Below is a small trained network, with its code and all its weights. Each question gives an input and a class and asks what happens when units are switched off, that is, made to give their printed mean instead of their output.

import numpy as np


def w(rows, s, z=0):
    codes = np.array(rows[::2]) - 128.0
    scale = np.full(codes.shape[1], s)
    scale[-1] = z or s
    return codes * scale


def f(y):
    return np.maximum(y, 0)


def log_softmax(a):
    a = a - a.max(-1, keepdims=True)
    return a - np.log(np.exp(a).sum(-1, keepdims=True))


def net(x, mask):
    res = np.array(x, float).reshape(1, 5) / 4 @ E
    y = f(res @ A[0][:, :-1].T + A[0][:, -1])
    res = res + np.where(mask, y, B[0][:, -1]) @ B[0][:, :-1]
    return log_softmax(res[-1] @ U[:, :-1].T + U[:, -1])


A, B = {}, {}
E = w([
[213,127,124,132,198],'x0',
[136,105,86,212,177],'x1',
[175,91,83,88,74],'x2',
[80,75,223,113,119],'x3',
[106,167,115,110,252],'x4',
],0.013)
A[0] = w([
[170,85,218,18,46,222],'neuron 0',
[146,185,98,99,172,54],'neuron 1',
[131,58,131,180,222,160],'neuron 2',
[57,77,89,143,107,164],'neuron 3',
[160,131,113,89,131,110],'neuron 4',
[159,128,123,110,179,62],'neuron 5',
[81,128,136,194,47,178],'neuron 6',
[136,250,87,51,126,174],'neuron 7',
[186,138,111,104,197,84],'neuron 8',
[166,48,161,99,107,128],'neuron 9',
[100,172,97,94,181,245],'neuron 10',
[174,97,112,81,166,224],'neuron 11',
[253,96,93,177,41,130],'neuron 12',
[147,128,170,236,153,202],'neuron 13',
[152,102,191,29,118,127],'neuron 14',
[178,109,98,157,99,76],'neuron 15',
[110,71,67,135,112,252],'neuron 16',
],0.014,0.0031)
B[0] = w([
[11,166,210,148,126,252],'neuron 0',
[176,120,131,84,103,185],'neuron 1',
[124,85,152,161,239,208],'neuron 2',
[131,32,140,127,66,169],'neuron 3',
[142,128,131,134,109,160],'neuron 4',
[179,106,149,144,138,170],'neuron 5',
[167,107,112,189,47,196],'neuron 6',
[160,148,103,35,50,209],'neuron 7',
[203,105,133,143,153,199],'neuron 8',
[96,181,145,159,109,178],'neuron 9',
[129,119,121,44,146,199],'neuron 10',
[152,106,151,155,124,186],'neuron 11',
[49,142,1,148,138,235],'neuron 12',
[163,160,145,183,174,188],'neuron 13',
[80,87,215,118,82,198],'neuron 14',
[126,132,65,141,119,172],'neuron 15',
[109,89,82,151,110,173],'neuron 16',
],0.025,0.018)
U = w([
[65,58,91,94,133,193],'0',
[39,170,196,134,113,246],'1',
[153,122,107,64,149,34],'2',
[61,135,19,155,138,195],'3',
[156,158,123,216,81,1],'4',
[117,129,130,129,214,13],'5',
[133,190,107,7,108,71],'6',
],0.012,0.0023)

Each question gives the input, the list of numbers given to net, and the class t.
The units are the neurons (one row each of A and B). Each row of codes is followed by its name. A weight is (code - 128) times the scale printed after its matrix; where a second scale follows, it is the last column's (A, B and U).
mask holds one flag per neuron, in row order. A switched-off neuron (its flag False) gives its mean, the last column of its row in B, instead of its output. The means were averaged over made-up inputs and are rounded, as every weight is.
A unit's drop is (log p(t) with every unit on - log p(t) with that unit switched off) / (log p(t) with every unit on - log p(t) with every unit switched off).
The circuit of an input: a set's keep is (log p(t) with only the set's units on - log p(t) with every unit switched off) / (log p(t) with every unit on - log p(t) with every unit switched off). Starting from the 12 units with the biggest drops (on a tie, the unit counted first), units are removed one at a time, each time the one whose removal leaves the highest keep (on an exact tie, the one counted first), for as long as the keep stays at least 0.8.
units of the circuit, in order: the units of the circuit, biggest drop first
most important unit: the unit with the biggest drop
top k neurons: the k neurons with the biggest drops, biggest first
drop of u: that unit's drop, to one decimal
input [7,-8,0,-2,6], class 6: most important unit -> neuron 7
input [4,7,-2,-8,8], class 2: top 2 neurons -> (neuron 1; neuron 7)
input [-3,3,-2,3,-1], class 4: units of the circuit, in order -> (neuron 12; neuron 0)
input [-8,1,-7,1,3], class 4: units of the circuit, in order -> (neuron 0; neuron 12)
input [2,6,7,8,-4], class 3: top 2 neurons -> (neuron 12; neuron 16)
input [-8,5,-4,0,4], class 0: top 4 neurons -> (neuron 3; neuron 0; neuron 12; neuron 10)
input [-3,0,-8,-7,-7], class 4: top 2 neurons -> (neuron 6; neuron 10)
input [7,4,0,-5,3], class 5: top 2 neurons -> (neuron 2; neuron 13)
input [-6,3,-3,-3,2], class 0: top 3 neurons -> (neuron 12; neuron 0; neuron 3)
input [2,-6,-8,0,0], class 6: top 2 neurons -> (neuron 0; neuron 2)
input [-5,-4,6,-3,0], class 1: drop of neuron 0 -> 2.4
input [-7,1,5,-3,-7], class 3: drop of neuron 12 -> 0.8
input [-8,6,-3,-2,-4], class 4: drop of neuron 6 -> 0.2
input [-6,7,3,7,-2], class 4: units of the circuit, in order -> (neuron 6)
